Here is a tiny trained network, its code and every weight. The questions are about switching its units off for an input and a class, where a switched-off unit gives its printed mean instead of its output.

import numpy as np


def w(rows, s, z=0):
    codes = np.array(rows[::2]) - 128.0
    scale = np.full(codes.shape[1], s)
    scale[-1] = z or s
    return codes * scale


def f(y):
    return np.maximum(y, 0)


def log_softmax(a):
    a = a - a.max(-1, keepdims=True)
    return a - np.log(np.exp(a).sum(-1, keepdims=True))


def net(x, mask):
    res = np.array(x, float).reshape(1, 4) / 4 @ E
    y = f(res @ A[0][:, :-1].T + A[0][:, -1])
    res = res + np.where(mask, y, B[0][:, -1]) @ B[0][:, :-1]
    return log_softmax(res[-1] @ U[:, :-1].T + U[:, -1])


A, B = {}, {}
E = w([
[76,156,196,195,248,198,205,101],'x0',
[176,105,109,255,141,79,63,68],'x1',
[82,23,212,107,99,190,54,97],'x2',
[213,103,106,130,64,187,189,29],'x3',
],0.0078)
A[0] = w([
[95,147,179,74,82,155,159,187,196],'n1',
[211,243,64,106,160,40,207,123,51],'n2',
[122,159,174,226,163,109,116,62,181],'n3',
[99,122,123,94,150,38,64,169,74],'n4',
[92,62,171,132,123,185,88,95,109],'n5',
[99,205,237,158,249,186,185,67,198],'n6',
[168,213,33,150,131,33,214,114,62],'n7',
[166,92,88,214,170,114,102,125,58],'n8',
[91,46,183,93,106,154,23,73,73],'n9',
[78,126,124,91,156,211,184,190,159],'n10',
[213,128,102,138,77,199,197,86,85],'n11',
[127,79,120,109,15,29,47,161,112],'n12',
[106,127,104,191,155,119,62,218,108],'n13',
[128,136,105,183,193,48,47,40,87],'n14',
[155,146,85,104,73,205,147,78,132],'n15',
[123,172,50,145,167,101,130,186,88],'n16',
[165,164,103,63,31,67,61,119,48],'n17',
[117,159,112,2,125,197,167,129,142],'n18',
[61,119,161,114,140,60,66,158,85],'n19',
[113,107,181,117,131,205,69,102,2],'n20',
[127,189,204,117,165,82,46,235,175],'n21',
[187,207,87,175,172,62,194,168,98],'n22',
[150,152,73,72,29,76,94,143,77],'n23',
[82,125,115,103,161,92,95,203,37],'n24',
[144,191,102,138,165,90,117,208,63],'n25',
[74,33,169,111,67,170,136,138,41],'n26',
[124,162,122,74,109,89,232,177,93],'n27',
[159,106,154,161,186,68,124,96,203],'n28',
[92,187,133,67,88,184,168,168,104],'n29',
[128,110,77,203,116,99,94,94,6],'n30',
[168,95,56,221,106,59,19,74,149],'n31',
[144,154,92,134,53,138,198,63,14],'n32',
[156,233,58,125,132,111,194,143,23],'n33',
[68,137,175,144,193,45,99,196,123],'n34',
[185,97,118,122,39,193,193,23,176],'n35',
[200,126,51,61,38,108,25,186,39],'n36',
[61,173,168,132,196,129,71,197,139],'n37',
],0.007,0.0015)
B[0] = w([
[72,157,46,65,87,51,83,111,205],'n1',
[136,58,206,81,200,163,54,120,221],'n2',
[141,253,34,68,63,134,106,152,190],'n3',
[162,114,145,194,106,106,186,87,189],'n4',
[198,124,181,53,191,162,87,129,197],'n5',
[218,228,93,96,123,227,198,220,254],'n6',
[138,71,200,108,182,146,34,145,217],'n7',
[110,156,84,82,73,120,98,123,172],'n8',
[139,109,195,52,222,170,57,112,218],'n9',
[175,202,82,95,78,95,130,128,207],'n10',
[178,122,163,196,145,68,178,79,188],'n11',
[183,150,120,108,157,186,186,190,233],'n12',
[185,168,141,132,127,91,157,99,179],'n13',
[112,166,83,75,47,126,111,101,190],'n14',
[146,119,138,184,141,91,156,49,176],'n15',
[148,105,179,100,176,114,122,117,181],'n16',
[163,171,129,132,147,193,187,204,216],'n17',
[85,160,77,66,41,76,94,83,213],'n18',
[157,74,171,165,126,111,177,57,189],'n19',
[128,150,184,114,170,140,80,170,182],'n20',
[204,108,146,167,112,64,172,41,213],'n21',
[135,132,169,96,181,165,82,139,205],'n22',
[198,191,113,136,128,216,161,153,217],'n23',
[161,113,135,175,112,94,147,84,183],'n24',
[127,88,174,136,154,103,126,88,181],'n25',
[153,121,198,99,143,117,29,103,197],'n26',
[67,153,120,55,99,90,74,133,190],'n27',
[98,156,53,78,82,113,132,123,168],'n28',
[61,197,72,104,36,76,55,116,196],'n29',
[60,178,97,92,57,85,95,144,167],'n30',
[101,192,90,57,87,101,100,129,222],'n31',
[174,64,186,187,110,74,151,74,170],'n32',
[166,109,188,80,145,152,52,130,194],'n33',
[179,122,143,163,150,104,160,107,204],'n34',
[162,141,168,174,161,37,187,83,211],'n35',
[178,182,128,142,135,161,196,203,241],'n36',
[209,138,138,177,109,74,169,110,209],'n37',
],0.0057,0.0091)
U = w([
[129,93,209,104,221,165,5,143,106],'0',
[150,186,79,138,154,233,254,234,113],'1',
[90,179,15,96,56,66,58,105,110],'2',
[149,96,169,205,154,45,225,45,103],'3',
[117,115,71,132,172,130,136,129,254],'4',
[23,66,67,209,125,182,133,174,70],'5',
[41,21,119,226,126,160,154,164,86],'6',
[29,50,86,179,166,165,139,178,83],'7',
],0.0098,0.008)

Each question gives the input, the list of numbers given to net, and the class t.
The units are the neurons (one row each of A and B). Each row of codes is followed by its name. A weight is (code - 128) times the scale printed after its matrix; where a second scale follows, it is the last column's (A, B and U).
mask holds one flag per neuron, in row order. A switched-off neuron (its flag False) gives its mean, the last column of its row in B, instead of its output. The means were averaged over made-up inputs and are rounded, as every weight is.
A unit's drop is (log p(t) with every unit on - log p(t) with that unit switched off) / (log p(t) with every unit on - log p(t) with every unit switched off).
The circuit of an input: a set's keep is (log p(t) with only the set's units on - log p(t) with every unit switched off) / (log p(t) with every unit on - log p(t) with every unit switched off). Starting from the 12 units with the biggest drops (on a tie, the unit counted first), units are removed one at a time, each time the one whose removal leaves the highest keep (on an exact tie, the one counted first), for as long as the keep stays at least 0.8.
units of the circuit, in order: the units of the circuit, biggest drop first
most important unit: the unit with the biggest drop
top k neurons: the k neurons with the biggest drops, biggest first
drop of u: that unit's drop, to one decimal
input [-3,-4,-7,-8], class 3: top neuron => [n21]
input [-8,3,-8,7], class 0: units of the circuit, in order => [n7, n2]
input [7,3,5,-8], class 3: units of the circuit, in order => [n21, n37]
input [7,-5,5,8], class 3: top 3 neurons => [n35, n11, n15]
input [-7,6,4,-5], class 1: top 2 neurons => [n12, n36]
input [2,-6,7,8], class 3: top 3 neurons => [n35, n11, n15]
input [-7,-7,-7,7], class 0: top 2 neurons => [n2, n7]
input [5,-8,3,-8], class 2: top 3 neurons => [n1, n29, n10]
input [-6,-2,3,7], class 3: top 2 neurons => [n35, n6]
input [1,6,1,6], class 2: top 2 neurons => [n3, n31]
input [-2,-8,5,7], class 2: top 3 neurons => [n18, n29, n1]
input [-7,-7,-1,-4], class 1: top 2 neurons => [n36, n17]
input [1,-7,3,8], class 3: top 2 neurons => [n35, n11]
input [-1,-7,3,6], class 2: most important unit => n18
input [-5,5,-8,8], class 0: top 2 neurons => [n7, n2]
input [6,4,1,-5], class 1: top 2 neurons => [n6, n3]
input [7,7,-2,-5], class 1: drop of n17 => -0.1
input [7,-7,-8,-7], class 0: drop of n22 => 0.1
input [-4,0,-5,6], class 3: drop of n11 => 0.5
input [-6,-7,-8,4], class 0: most important unit => n2
